Here is a tiny trained network, its code and every weight. The questions are about switching its units off for an input and a class, where a switched-off unit gives its printed mean instead of its output.

import numpy as np


def w(rows, s, z=0):
    codes = np.array(rows[::2]) - 128.0
    scale = np.full(codes.shape[1], s)
    scale[-1] = z or s
    return codes * scale


def norm(h):
    return h / np.sqrt((h * h).mean(-1, keepdims=True) + 1e-5)


def f(y):
    return y / 2 * (1 + np.tanh(0.7978845608 * (y + 0.044715 * y**3)))


def log_softmax(a):
    a = a - a.max(-1, keepdims=True)
    return a - np.log(np.exp(a).sum(-1, keepdims=True))


def net(x, mask):
    res = np.array(x, float).reshape(1, 4) / 4 @ E
    u = 0
    for l in range(2):
        y = f(norm(res) @ A[l][:, :-1].T + A[l][:, -1])
        res = res + np.where(mask[u : u + 4], y, B[l][:, -1]) @ B[l][:, :-1]
        u += 4
    return log_softmax(norm(res)[-1] @ U[:, :-1].T + U[:, -1])


A, B = {}, {}
E = w([
[251,47,133,108,43,101],'x0',
[87,127,84,254,32,145],'x1',
[133,151,1,62,120,122],'x2',
[56,67,122,58,164,244],'x3',
],0.0057)
A[0] = w([
[127,171,107,92,245,142,251],'L0N1',
[101,112,134,189,2,65,160],'L0N2',
[89,108,60,62,139,89,238],'L0N3',
[170,62,142,150,91,169,215],'L0N4',
],0.009,0.0022)
B[0] = w([
[117,71,147,190,38,152,255],'L0N1',
[64,167,69,165,194,134,232],'L0N2',
[224,124,90,167,9,146,219],'L0N3',
[87,44,40,82,163,164,188],'L0N4',
],0.011,0.0051)
A[1] = w([
[168,175,114,165,100,176,224],'L1N1',
[150,92,130,198,118,61,134],'L1N2',
[173,64,147,151,140,221,238],'L1N3',
[139,254,172,122,55,111,5],'L1N4',
],0.0063,0.0026)
B[1] = w([
[145,129,185,121,80,162,208],'L1N1',
[45,156,179,132,169,161,165],'L1N2',
[115,168,244,108,183,133,253],'L1N3',
[175,117,119,119,159,71,121],'L1N4',
],0.011,0.0042)
U = w([
[68,210,60,224,190,89,216],'0',
[147,162,68,87,203,97,5],'1',
[86,136,152,176,122,171,251],'2',
[255,86,56,127,74,168,135],'3',
[105,61,27,160,207,200,66],'4',
[162,89,185,86,200,92,185],'5',
],0.0084,0.0026)

Each question gives the input, the list of numbers given to net, and the class t.
The units are the neurons (one row each of A and B). Each row of codes is followed by its name. A weight is (code - 128) times the scale printed after its matrix; where a second scale follows, it is the last column's (A, B and U).
mask holds one flag per neuron, layer by layer. A switched-off neuron (its flag False) gives its mean, the last column of its row in B, instead of its output. The means were averaged over made-up inputs and are rounded, as every weight is.
A unit's drop is (log p(t) with every unit on - log p(t) with that unit switched off) / (log p(t) with every unit on - log p(t) with every unit switched off).
The circuit of an input: a set's keep is (log p(t) with only the set's units on - log p(t) with every unit switched off) / (log p(t) with every unit on - log p(t) with every unit switched off). Starting from all 8 units, units are removed one at a time, each time the one whose removal leaves the highest keep (on an exact tie, the one counted first), for as long as the keep stays at least 0.8.
units of the circuit, in order: the units of the circuit, biggest drop first
k most important neurons: the k neurons with the biggest drops, biggest first
k most important neurons of layer l: the k neurons of layer l with the biggest drops, biggest first
drop when u is switched off: that unit's drop, to one decimal
input [7,1,-1,6], class 4: units of the circuit, in order => L0N4
input [-6,-6,0,-7], class 2: 2 most important neurons => L0N1, L1N2
input [0,-5,3,1], class 3: 2 most important neurons => L0N3, L0N2
input [-8,-8,6,8], class 2: 2 most important neurons => L0N1, L1N3
input [-4,-7,4,-6], class 3: 2 most important neurons of layer 0 => L0N3, L0N2
input [-3,-8,2,-4], class 2: 2 most important neurons => L0N1, L1N2
input [-2,4,6,4], class 3: 2 most important neurons of layer 0 => L0N3, L0N2
input [-1,2,3,5], class 3: 2 most important neurons of layer 0 => L0N3, L0N2
input [7,7,8,2], class 4: 3 most important neurons => L0N2, L0N4, L0N1
input [0,4,-6,4], class 4: 2 most important neurons => L0N4, L0N1
input [3,3,-7,1], class 4: 2 most important neurons => L0N4, L0N2
input [2,-1,-7,3], class 5: 3 most important neurons => L0N2, L1N3, L0N1
input [-7,-8,3,3], class 2: 2 most important neurons => L0N1, L1N3
input [-6,-7,1,-1], class 2: units of the circuit, in order => L0N1
input [-6,-5,3,-5], class 2: 2 most important neurons => L0N1, L1N2
input [4,7,-8,-6], class 0: 2 most important neurons => L0N2, L0N1
input [-2,-5,4,-4], class 3: 2 most important neurons of layer 0 => L0N3, L0N2
input [8,-2,-7,-8], class 0: 3 most important neurons of layer 0 => L0N2, L0N1, L0N3
input [-2,2,4,-1], class 3: drop when L0N3 is switched off => 0.4
input [3,2,1,-1], class 4: most important neuron of layer 0 => L0N4
input [3,5,-4,-3], class 0: drop when L0N2 is switched off => 0.4
